Below is a small trained network, with its code and all its weights. Each question gives an input and a target symbol and asks what happens when units are switched off, that is, made to give their printed mean instead of their output.

import numpy as np


def w(rows, s, z=0):
    codes = np.array(rows[::2]) - 128.0
    scale = np.full(codes.shape[1], s)
    scale[-1] = z or s
    return codes * scale


def norm(h):
    return h / np.sqrt((h * h).mean(-1, keepdims=True) + 1e-5)


def f(y):
    return y / 2 * (1 + np.tanh(0.7978845608 * (y + 0.044715 * y**3)))


def softmax(a):
    e = np.exp(a - a.max(-1, keepdims=True))
    return e / e.sum(-1, keepdims=True)


def log_softmax(a):
    a = a - a.max(-1, keepdims=True)
    return a - np.log(np.exp(a).sum(-1, keepdims=True))


def net(x, mask):
    ids = ['αβγεζθλμξπσφψω'.index(c) for c in x.split()]
    T = len(ids)
    res = E[ids] + P[:T]
    r = norm(res)
    for j in range(2):
        rows = slice(3 * j, 3 * j + 3)
        q, k, v = (r @ M[0][rows].T for M in (Q, K, V))
        z = softmax(np.where(np.tri(T) > 0, q @ k.T / 3**0.5, -1e9)) @ v
        o = O[0][rows]
        res = res + np.where(mask[j], z, o[:, -1]) @ o[:, :-1]
    y = f(norm(res) @ A[0][:, :-1].T + A[0][:, -1])
    res = res + np.where(mask[2:14], y, B[0][:, -1]) @ B[0][:, :-1]
    return log_softmax(norm(res)[-1] @ U[:, :-1].T + U[:, -1])


Q, K, V, O, A, B = {}, {}, {}, {}, {}, {}
E = w([
[70,160,94,139,138,224,50,122,154,142,167],'α',
[99,70,143,81,123,211,189,146,157,109,116],'β',
[61,156,93,125,164,236,44,97,136,129,157],'γ',
[225,89,84,175,54,241,137,165,88,171,114],'ε',
[54,53,188,126,135,196,169,122,158,42,54],'ζ',
[96,76,210,131,167,121,144,249,173,128,144],'θ',
[122,73,230,140,184,105,128,237,172,135,147],'λ',
[128,123,176,113,157,148,205,181,178,196,158],'μ',
[119,105,109,202,109,89,83,86,65,72,195],'ξ',
[28,39,216,66,137,120,184,184,145,160,137],'π',
[84,132,179,144,150,211,16,79,131,165,103],'σ',
[178,184,123,48,100,162,19,119,142,100,126],'φ',
[169,133,198,103,225,166,147,217,138,195,102],'ψ',
[96,143,88,118,96,71,95,4,118,238,117],'ω',
],0.012)
P = w([
[217,28,89,133,152,153,149,63,249,128,132],'0',
[184,70,84,147,111,157,152,91,219,126,165],'1',
[162,96,91,132,97,158,160,90,193,121,177],'2',
[152,112,101,125,94,164,158,93,159,122,175],'3',
[140,127,108,114,98,159,156,99,133,119,170],'4',
[137,143,114,112,89,157,158,110,113,115,165],'5',
[127,152,121,111,89,151,149,125,94,119,151],'6',
[123,166,130,112,82,150,149,137,81,120,144],'7',
[124,174,134,110,83,137,141,156,63,127,143],'8',
[115,187,137,114,76,132,139,176,40,129,132],'9',
[112,193,148,112,68,129,136,194,24,135,134],'10',
[114,208,155,117,71,118,133,213,2,144,130],'11',
],0.007)
Q[0] = w([
[254,102,127,90,197,161,220,200,189,166,80],'h0',
[93,240,160,46,162,220,4,134,135,212,125],'h0',
[212,108,137,156,140,89,62,109,114,140,131],'h0',
[97,75,224,179,138,137,75,129,98,207,156],'h1',
[174,18,109,88,87,51,253,155,88,25,104],'h1',
[73,181,146,142,82,245,63,92,21,82,213],'h1',
],0.0068)
K[0] = w([
[179,106,97,103,173,182,130,163,202,194,160],'h0',
[110,228,164,90,139,104,142,174,30,195,96],'h0',
[159,181,96,183,180,99,108,104,140,137,135],'h0',
[134,121,170,51,114,106,121,224,118,60,152],'h1',
[76,2,72,145,129,179,205,89,185,60,167],'h1',
[74,164,130,128,112,168,114,191,26,127,100],'h1',
],0.0081)
V[0] = w([
[152,103,157,160,140,187,75,167,153,2,124],'h0',
[129,104,119,156,172,134,194,86,160,88,111],'h0',
[188,125,118,161,131,111,85,108,150,107,173],'h0',
[104,147,130,135,94,175,66,72,122,101,99],'h1',
[69,68,136,210,123,96,143,92,137,162,167],'h1',
[138,129,14,108,172,169,198,126,132,92,152],'h1',
],0.0071)
O[0] = w([
[178,167,142,160,161,211,160,143,92,78,160,251],'h0',
[115,177,169,88,110,163,71,129,57,163,107,144],'h0',
[133,116,169,30,136,141,176,152,87,80,54,165],'h0',
[116,68,82,108,145,147,125,137,139,142,128,245],'h1',
[70,126,137,179,165,143,105,104,141,221,145,130],'h1',
[155,143,114,171,132,2,109,222,127,99,117,162],'h1',
],0.0077,0.0032)
A[0] = w([
[47,91,154,78,200,141,186,175,174,138,122,138],'n0',
[116,137,106,114,170,82,83,128,61,121,94,2],'n1',
[153,209,127,128,24,134,138,115,90,121,84,49],'n2',
[86,29,157,159,200,98,162,193,214,111,54,50],'n3',
[145,185,112,119,97,136,162,54,158,78,152,125],'n4',
[94,116,107,40,79,50,79,67,169,190,2,26],'n5',
[79,34,164,91,126,132,221,136,176,74,79,109],'n6',
[162,125,116,209,189,72,96,102,129,135,171,109],'n7',
[60,189,109,49,24,5,126,51,136,196,96,126],'n8',
[137,107,99,83,97,90,69,77,158,163,50,65],'n9',
[132,142,73,134,163,189,193,103,166,178,164,50],'n10',
[143,209,148,91,176,152,81,128,139,96,156,76],'n11',
],0.009,0.0045)
B[0] = w([
[103,134,190,84,132,69,154,155,139,130,202,254],'n0',
[71,181,240,140,149,171,140,195,107,109,175,120],'n1',
[193,131,200,154,173,200,159,50,100,76,146,145],'n2',
[166,157,128,54,211,51,214,96,97,230,152,164],'n3',
[165,126,149,119,153,50,68,92,210,160,87,150],'n4',
[152,82,40,66,117,39,161,104,5,173,130,177],'n5',
[170,162,90,90,123,2,140,121,176,198,167,183],'n6',
[147,51,118,217,222,101,184,19,191,139,188,126],'n7',
[110,96,82,108,26,230,4,187,98,157,65,207],'n8',
[39,121,94,95,110,120,79,124,19,183,114,153],'n9',
[135,145,164,123,191,62,216,83,120,145,37,191],'n10',
[113,167,164,134,42,70,101,154,100,162,140,171],'n11',
],0.0094,0.0046)
U = w([
[171,99,156,118,162,17,237,135,111,169,126,254],'α',
[61,175,168,42,74,181,120,228,146,125,175,35],'β',
[92,93,168,140,62,168,95,220,155,99,108,90],'γ',
[206,84,120,192,92,167,150,181,127,167,66,165],'ε',
[140,180,86,144,161,139,92,120,86,165,164,13],'ζ',
[184,103,99,41,117,94,121,103,182,57,95,154],'θ',
[155,2,68,224,130,78,155,44,144,143,211,152],'λ',
[118,201,93,123,150,125,116,113,106,145,114,57],'μ',
[151,178,185,149,84,109,50,69,156,143,108,70],'ξ',
[133,170,84,148,157,120,117,120,96,149,126,60],'π',
[97,125,76,135,137,139,96,133,165,129,161,113],'σ',
[122,76,75,61,80,97,127,97,22,165,95,101],'φ',
[57,128,155,56,164,181,148,43,157,128,81,86],'ψ',
[160,133,67,101,242,135,84,174,116,123,129,30],'ω',
],0.0093,0.0037)

Each question gives the input, a string of symbols that net reads in full, and the target symbol t.
The units are the heads (3 rows each of Q, K, V and O) and the neurons (one row each of A and B). Each row of codes is followed by its name. A weight is (code - 128) times the scale printed after its matrix; where a second scale follows, it is the last column's (O, A, B and U).
mask holds one flag per unit, heads first, then neurons. A switched-off unit (its flag False) gives its mean, the last column of its rows in O or B, instead of its output. The means were averaged over made-up inputs and are rounded, as every weight is.
A unit's drop is (log p(t) with every unit on - log p(t) with that unit switched off) / (log p(t) with every unit on - log p(t) with every unit switched off).
The circuit of an input: a set's keep is (log p(t) with only the set's units on - log p(t) with every unit switched off) / (log p(t) with every unit on - log p(t) with every unit switched off). Starting from the 12 units with the biggest drops (on a tie, the unit counted first), units are removed one at a time, each time the one whose removal leaves the highest keep (on an exact tie, the one counted first), for as long as the keep stays at least 0.8.
units of the circuit, in order: the units of the circuit, biggest drop first
most important unit: the unit with the biggest drop
k most important neurons: the k neurons with the biggest drops, biggest first
heads that matter: for each layer, one digit per head in row order, 1 if its drop is at least 0.15 and else 0, layers parted by /
input φ γ ξ ε σ β σ λ ξ π α, target λ: units of the circuit, in order : h0, n7
input α μ μ ξ φ μ γ ψ ψ ξ ζ, target α: 2 most important neurons : n6, n8
input π α α σ σ μ ξ, target λ: heads that matter : 01
input ε ε α, target γ: units of the circuit, in order : h1, n3, n6
input β ψ σ, target ξ: heads that matter : 01
input ε ξ μ β γ ω μ, target β: 2 most important neurons : n8, n0
input γ μ β ξ α μ ξ μ, target γ: units of the circuit, in order : h0, n8, h1
input μ β ξ ξ ω φ γ β μ, target β: heads that matter : 10
input ξ γ λ ψ σ ε π ε α θ ω α, target φ: heads that matter : 10
input σ σ π π ψ φ γ, target θ: units of the circuit, in order : h1, n4
input θ ξ ξ α, target β: heads that matter : 11
input ξ θ π λ σ ξ α σ π ξ σ α, target ψ: heads that matter : 01
input φ γ ζ ω λ σ ζ, target β: most important neuron : n6
input β ζ π γ θ ψ ψ, target β: most important neuron : n6
input ξ ω μ β ψ ε ψ ξ φ σ, target θ: units of the circuit, in order : h1, h0
input φ ζ γ μ β ψ φ, target ξ: 2 most important neurons : n11, n4
input ω β ψ φ α α, target θ: units of the circuit, in order : h1, n4
input ξ ξ ω γ γ σ ε γ θ σ γ, target ψ: units of the circuit, in order : h1, n10
input β λ γ μ β, target β: units of the circuit, in order : h0, h1, n10
input ε σ λ ξ ξ λ ξ α ε μ γ, target σ: heads that matter : 10
input ξ γ γ φ β ψ γ, target ξ: heads that matter : 01
input ξ λ σ ψ λ σ γ π β, target α: units of the circuit, in order : n10, h0
input ε ε θ ξ γ, target β: units of the circuit, in order : h0, n11, n5
input β π ψ γ μ μ ξ, target λ: most important unit : n7
input ζ ε μ π ε σ β π φ ε α, target θ: units of the circuit, in order : h1, h0, n4
input μ μ θ β λ α, target μ: 3 most important neurons : n10, n11, n8
input μ σ β σ θ ξ φ ω ξ σ, target φ: most important unit : h0
input π ψ ε ω φ, target φ: 2 most important neurons : n5, n9
